Here is a tiny trained network, its code and every weight. The questions are about switching its units off for an input and a class, where a switched-off unit gives its printed mean instead of its output.

import numpy as np


def w(rows, s, z=0):
    codes = np.array(rows[::2]) - 128.0
    scale = np.full(codes.shape[1], s)
    scale[-1] = z or s
    return codes * scale


def f(y):
    return np.maximum(y, 0)


def log_softmax(a):
    a = a - a.max(-1, keepdims=True)
    return a - np.log(np.exp(a).sum(-1, keepdims=True))


def net(x, mask):
    res = np.array(x, float).reshape(1, 4) / 4 @ E
    y = f(res @ A[0][:, :-1].T + A[0][:, -1])
    res = res + np.where(mask, y, B[0][:, -1]) @ B[0][:, :-1]
    return log_softmax(res[-1] @ U[:, :-1].T + U[:, -1])


A, B = {}, {}
E = w([
[174,147,35],'x0',
[130,128,129],'x1',
[93,27,68],'x2',
[251,76,180],'x3',
],0.011)
A[0] = w([
[123,75,198,106],'n0',
[157,194,171,18],'n1',
[110,3,84,97],'n2',
[197,175,32,97],'n3',
[81,185,132,152],'n4',
[213,133,120,94],'n5',
[127,94,85,112],'n6',
[164,107,138,64],'n7',
[82,147,130,126],'n8',
[123,130,133,115],'n9',
[142,177,144,16],'n10',
[84,175,109,49],'n11',
[37,95,201,87],'n12',
[61,66,72,88],'n13',
[99,120,171,60],'n14',
[175,48,207,90],'n15',
[153,111,63,112],'n16',
[93,164,100,26],'n17',
[52,148,121,126],'n18',
[161,86,163,100],'n19',
[123,147,149,123],'n20',
[65,160,121,25],'n21',
[10,125,87,152],'n22',
[141,184,169,99],'n23',
[66,134,110,52],'n24',
[215,98,173,64],'n25',
[139,57,106,88],'n26',
[119,228,133,102],'n27',
[158,109,156,51],'n28',
[93,38,99,1],'n29',
[146,180,146,13],'n30',
[139,172,74,129],'n31',
[75,53,103,127],'n32',
[89,43,134,95],'n33',
[140,131,92,132],'n34',
[171,131,83,76],'n35',
[94,126,248,122],'n36',
[169,181,77,78],'n37',
[202,48,158,67],'n38',
[168,118,122,116],'n39',
[124,120,144,106],'n40',
],0.011,0.0072)
B[0] = w([
[76,87,111,182],'n0',
[131,162,152,162],'n1',
[146,182,189,219],'n2',
[24,85,151,204],'n3',
[172,123,97,196],'n4',
[153,126,98,185],'n5',
[136,146,159,165],'n6',
[101,168,88,145],'n7',
[133,135,115,171],'n8',
[133,114,129,129],'n9',
[144,162,165,139],'n10',
[145,154,86,161],'n11',
[55,98,124,196],'n12',
[166,137,167,205],'n13',
[64,105,120,143],'n14',
[137,150,79,210],'n15',
[83,97,137,172],'n16',
[162,148,98,149],'n17',
[159,160,78,199],'n18',
[115,170,72,170],'n19',
[135,127,139,147],'n20',
[111,175,59,160],'n21',
[165,110,80,254],'n22',
[115,174,170,173],'n23',
[144,143,94,165],'n24',
[100,167,86,200],'n25',
[111,152,168,169],'n26',
[199,146,192,193],'n27',
[119,146,114,145],'n28',
[134,184,173,167],'n29',
[133,186,170,141],'n30',
[89,86,171,178],'n31',
[146,167,182,204],'n32',
[144,166,176,185],'n33',
[99,108,156,157],'n34',
[54,141,141,153],'n35',
[79,57,119,214],'n36',
[2,53,169,168],'n37',
[116,177,51,199],'n38',
[105,141,100,158],'n39',
[125,114,127,134],'n40',
],0.0085,0.0097)
U = w([
[175,174,39,82],'0',
[185,195,244,87],'1',
[170,102,141,247],'2',
[67,82,147,80],'3',
],0.011,0.014)

Each question gives the input, the list of numbers given to net, and the class t.
The units are the neurons (one row each of A and B). Each row of codes is followed by its name. A weight is (code - 128) times the scale printed after its matrix; where a second scale follows, it is the last column's (A, B and U).
mask holds one flag per neuron, in row order. A switched-off neuron (its flag False) gives its mean, the last column of its row in B, instead of its output. The means were averaged over made-up inputs and are rounded, as every weight is.
A unit's drop is (log p(t) with every unit on - log p(t) with that unit switched off) / (log p(t) with every unit on - log p(t) with every unit switched off).
The circuit of an input: a set's keep is (log p(t) with only the set's units on - log p(t) with every unit switched off) / (log p(t) with every unit on - log p(t) with every unit switched off). Starting from the 12 units with the biggest drops (on a tie, the unit counted first), units are removed one at a time, each time the one whose removal leaves the highest keep (on an exact tie, the one counted first), for as long as the keep stays at least 0.8.
units of the circuit, in order: the units of the circuit, biggest drop first
unit that matters most: the unit with the biggest drop
k most important neurons: the k neurons with the biggest drops, biggest first
drop when u is switched off: that unit's drop, to one decimal
input [-8,-3,-4,1], class 3: unit that matters most : n36
input [8,0,0,-5], class 3: units of the circuit, in order : (n3 n37)
input [-7,-1,5,7], class 0: units of the circuit, in order : (n38 n15)
input [-6,-4,-2,6], class 0: units of the circuit, in order : (n15 n38 n25)
input [7,0,6,-5], class 3: 3 most important neurons : (n3 n16 n31)
input [5,-2,8,8], class 0: 2 most important neurons : (n38 n15)
input [-8,-6,-6,-2], class 3: 2 most important neurons : (n36 n12)
input [7,6,5,6], class 3: 3 most important neurons : (n3 n16 n35)
input [-6,-7,-6,-3], class 2: 2 most important neurons : (n36 n2)
input [-6,-4,7,6], class 1: 2 most important neurons : (n2 n33)
input [-7,4,7,4], class 1: 4 most important neurons : (n2 n33 n32 n29)
input [7,-4,-6,4], class 3: 2 most important neurons : (n3 n37)
input [-5,-2,6,5], class 1: 2 most important neurons : (n2 n33)
input [-7,7,-6,0], class 2: units of the circuit, in order : (n36)
input [-1,-4,6,1], class 1: drop when n2 is switched off : 0.1
input [6,-5,3,-3], class 3: drop when n3 is switched off : 0.3
input [-8,-3,8,0], class 1: drop when n33 is switched off : 0.2
input [6,7,-3,-6], class 2: drop when n13 is switched off : -0.1
